Here is a tiny trained network, its code and every weight. The questions are about switching its units off for an input and a target symbol, where a switched-off unit gives its printed mean instead of its output.

import numpy as np


def w(rows, s, z=0):
    codes = np.array(rows[::2]) - 128.0
    scale = np.full(codes.shape[1], s)
    scale[-1] = z or s
    return codes * scale


def f(y):
    return np.maximum(y, 0)


def softmax(a):
    e = np.exp(a - a.max(-1, keepdims=True))
    return e / e.sum(-1, keepdims=True)


def log_softmax(a):
    a = a - a.max(-1, keepdims=True)
    return a - np.log(np.exp(a).sum(-1, keepdims=True))


def net(x, mask):
    ids = ['Θαδημστψ'.index(c) for c in x.split()]
    T = len(ids)
    res = E[ids] + P[:T]
    r = res
    for j in range(2):
        rows = slice(2 * j, 2 * j + 2)
        q, k, v = (r @ M[0][rows].T for M in (Q, K, V))
        z = softmax(np.where(np.tri(T) > 0, q @ k.T / 2**0.5, -1e9)) @ v
        o = O[0][rows]
        res = res + np.where(mask[j], z, o[:, -1]) @ o[:, :-1]
    y = f(res @ A[0][:, :-1].T + A[0][:, -1])
    res = res + np.where(mask[2:14], y, B[0][:, -1]) @ B[0][:, :-1]
    return log_softmax(res[-1] @ U[:, :-1].T + U[:, -1])


Q, K, V, O, A, B = {}, {}, {}, {}, {}, {}
E = w([
[92,64,169],'Θ',
[117,71,143],'α',
[101,93,110],'δ',
[127,122,27],'η',
[176,254,63],'μ',
[139,115,111],'σ',
[218,243,107],'τ',
[110,155,77],'ψ',
],0.018)
P = w([
[57,95,250],'0',
[87,123,100],'1',
[73,131,112],'2',
[102,156,98],'3',
[72,121,129],'4',
[90,143,71],'5',
[84,105,58],'6',
[95,160,114],'7',
[95,144,102],'8',
[118,159,89],'9',
],0.013)
Q[0] = w([
[239,201,183],'head 1',
[100,45,143],'head 1',
[29,167,1],'head 2',
[159,112,247],'head 2',
],0.0073)
K[0] = w([
[145,75,53],'head 1',
[84,2,146],'head 1',
[167,138,207],'head 2',
[180,114,41],'head 2',
],0.011)
V[0] = w([
[103,60,179],'head 1',
[153,157,154],'head 1',
[112,249,80],'head 2',
[97,54,70],'head 2',
],0.012)
O[0] = w([
[159,205,141,117],'head 1',
[135,145,178,85],'head 1',
[130,94,62,3],'head 2',
[100,153,5,206],'head 2',
],0.012,0.0029)
A[0] = w([
[183,61,101,68],'neuron 1',
[134,174,54,49],'neuron 2',
[162,96,82,74],'neuron 3',
[70,72,132,204],'neuron 4',
[195,124,48,168],'neuron 5',
[77,41,123,44],'neuron 6',
[129,155,251,192],'neuron 7',
[160,99,191,15],'neuron 8',
[16,204,93,175],'neuron 9',
[94,118,218,79],'neuron 10',
[162,111,139,1],'neuron 11',
[255,131,121,71],'neuron 12',
],0.008,0.0036)
B[0] = w([
[58,194,141,143],'neuron 1',
[109,139,253,181],'neuron 2',
[127,155,211,147],'neuron 3',
[213,151,121,180],'neuron 4',
[33,108,169,184],'neuron 5',
[110,159,193,156],'neuron 6',
[152,50,78,164],'neuron 7',
[173,78,62,134],'neuron 8',
[220,73,108,254],'neuron 9',
[131,207,87,144],'neuron 10',
[33,131,132,128],'neuron 11',
[106,88,93,131],'neuron 12',
],0.0059,0.0098)
U = w([
[143,77,187,63],'Θ',
[1,129,170,15],'α',
[80,126,30,254],'δ',
[90,134,123,36],'η',
[208,220,149,34],'μ',
[82,247,131,242],'σ',
[169,167,121,20],'τ',
[172,244,156,77],'ψ',
],0.0079,0.0041)

Each question gives the input, a string of symbols that net reads in full, and the target symbol t.
The units are the heads (2 rows each of Q, K, V and O) and the neurons (one row each of A and B). Each row of codes is followed by its name. A weight is (code - 128) times the scale printed after its matrix; where a second scale follows, it is the last column's (O, A, B and U).
mask holds one flag per unit, heads first, then neurons. A switched-off unit (its flag False) gives its mean, the last column of its rows in O or B, instead of its output. The means were averaged over made-up inputs and are rounded, as every weight is.
A unit's drop is (log p(t) with every unit on - log p(t) with that unit switched off) / (log p(t) with every unit on - log p(t) with every unit switched off).
The circuit of an input: a set's keep is (log p(t) with only the set's units on - log p(t) with every unit switched off) / (log p(t) with every unit on - log p(t) with every unit switched off). Starting from the 12 units with the biggest drops (on a tie, the unit counted first), units are removed one at a time, each time the one whose removal leaves the highest keep (on an exact tie, the one counted first), for as long as the keep stays at least 0.8.
units of the circuit, in order: the units of the circuit, biggest drop first
which heads matter: for each layer, one digit per head in row order, 1 if its drop is at least 0.15 and else 0, layers parted by /
drop of u: that unit's drop, to one decimal
input τ δ μ, target Θ: units of the circuit, in order -> [head 2; head 1]
input τ δ δ δ, target Θ: which heads matter -> 01
input τ η τ, target Θ: which heads matter -> 11
input δ Θ δ ψ μ δ μ μ, target δ: which heads matter -> 10
input α δ δ δ δ α, target σ: which heads matter -> 10
input τ δ δ α ψ δ δ η, target Θ: which heads matter -> 01
input ψ α δ τ μ τ, target δ: which heads matter -> 10
input δ α α δ η, target σ: which heads matter -> 11
input η δ η δ Θ, target δ: drop of head 2 -> 0.6
input η ψ α δ δ δ δ η Θ μ, target δ: drop of head 1 -> 1.1
input η η η δ δ δ η ψ η Θ, target δ: drop of head 2 -> 0.7
input α σ η, target ψ: drop of head 2 -> 0.3
